Below is a small trained network, with its code and all its weights. Each question gives an input and a class and asks what happens when units are switched off, that is, made to give their printed mean instead of their output.

import numpy as np


def w(rows, s, z=0):
    codes = np.array(rows[::2]) - 128.0
    scale = np.full(codes.shape[1], s)
    scale[-1] = z or s
    return codes * scale


def f(y):
    return np.maximum(y, 0)


def log_softmax(a):
    a = a - a.max(-1, keepdims=True)
    return a - np.log(np.exp(a).sum(-1, keepdims=True))


def net(x, mask):
    res = np.array(x, float).reshape(1, 6) / 4 @ E
    y = f(res @ A[0][:, :-1].T + A[0][:, -1])
    res = res + np.where(mask, y, B[0][:, -1]) @ B[0][:, :-1]
    return log_softmax(res[-1] @ U[:, :-1].T + U[:, -1])


A, B = {}, {}
E = w([
[104,72,191,255,187,216,76,89,47,39,58,176],'x0',
[141,211,36,226,47,251,128,201,138,207,152,82],'x1',
[242,128,215,155,140,220,72,109,94,130,35,160],'x2',
[5,96,59,182,222,132,52,199,57,115,126,150],'x3',
[179,71,149,106,189,122,134,226,137,136,192,174],'x4',
[121,205,211,68,177,191,49,158,220,173,44,98],'x5',
],0.0097)
A[0] = w([
[196,176,207,68,145,126,21,175,139,185,147,110,192],'n0',
[133,170,164,31,84,90,194,72,128,225,148,84,54],'n1',
[69,73,7,197,166,120,148,121,115,127,148,135,149],'n2',
[214,173,87,169,2,151,87,102,117,132,110,53,212],'n3',
[58,149,32,201,142,96,139,172,115,173,166,122,146],'n4',
[88,75,187,116,240,94,151,172,129,94,94,177,172],'n5',
[206,134,127,90,25,95,171,132,161,164,203,66,172],'n6',
[99,55,185,140,167,125,192,46,98,29,93,211,166],'n7',
[89,141,30,10,135,144,199,127,151,156,152,67,254],'n8',
],0.0086,0.0059)
B[0] = w([
[139,169,127,126,181,173,182,129,175,212,76,112,220],'n0',
[152,160,155,181,154,84,105,126,191,115,164,112,218],'n1',
[56,136,87,129,150,111,87,147,42,149,139,131,217],'n2',
[71,105,150,168,63,162,212,73,121,82,114,166,248],'n3',
[78,150,9,159,106,138,91,170,55,101,159,64,222],'n4',
[144,56,194,66,158,96,137,175,89,162,77,101,211],'n5',
[189,111,127,188,70,116,138,144,246,44,164,179,243],'n6',
[174,83,199,124,120,113,76,119,64,138,156,129,228],'n7',
[142,182,158,123,150,87,95,207,170,135,209,83,239],'n8',
],0.011,0.018)
U = w([
[184,127,102,174,52,186,213,145,100,118,188,157,66],'0',
[145,40,199,76,213,55,125,150,38,100,156,147,35],'1',
[108,175,206,184,96,152,84,51,89,97,47,103,226],'2',
[8,156,69,163,139,140,36,191,35,157,162,50,193],'3',
[139,196,151,131,255,239,94,213,154,195,35,82,92],'4',
[191,150,99,113,99,56,135,163,220,104,218,111,4],'5',
],0.011,0.0021)

Each question gives the input, the list of numbers given to net, and the class t.
The units are the neurons (one row each of A and B). Each row of codes is followed by its name. A weight is (code - 128) times the scale printed after its matrix; where a second scale follows, it is the last column's (A, B and U).
mask holds one flag per neuron, in row order. A switched-off neuron (its flag False) gives its mean, the last column of its row in B, instead of its output. The means were averaged over made-up inputs and are rounded, as every weight is.
A unit's drop is (log p(t) with every unit on - log p(t) with that unit switched off) / (log p(t) with every unit on - log p(t) with every unit switched off).
The circuit of an input: a set's keep is (log p(t) with only the set's units on - log p(t) with every unit switched off) / (log p(t) with every unit on - log p(t) with every unit switched off). Starting from all 9 units, units are removed one at a time, each time the one whose removal leaves the highest keep (on an exact tie, the one counted first), for as long as the keep stays at least 0.8.
circuit, biggest first: the units of the circuit, biggest drop first
top k neurons: the k neurons with the biggest drops, biggest first
drop when u is switched off: that unit's drop, to one decimal
input [0,-2,-7,-1,2,-5], class 3: circuit, biggest first : (n2)
input [3,2,1,-5,4,3], class 4: top 2 neurons : (n0 n6)
input [2,-6,-8,-3,6,8], class 1: top 2 neurons : (n5 n4)
input [8,-2,4,1,-5,6], class 1: top 3 neurons : (n7 n5 n3)
input [6,-5,8,-4,-2,5], class 1: top 2 neurons : (n7 n5)
input [3,-3,5,-7,-1,-4], class 2: circuit, biggest first : (n5 n8 n7)
input [-3,1,-4,0,2,-6], class 3: top 2 neurons : (n4 n2)
input [4,-3,-2,0,8,7], class 4: top 2 neurons : (n0 n3)
input [8,4,3,-6,-3,-7], class 2: top 2 neurons : (n6 n7)
input [4,-4,6,-8,3,4], class 4: drop when n8 is switched off : 0.0
input [8,-3,-5,4,-7,2], class 1: drop when n7 is switched off : 0.8
input [2,4,2,1,7,-2], class 3: drop when n6 is switched off : 0.5
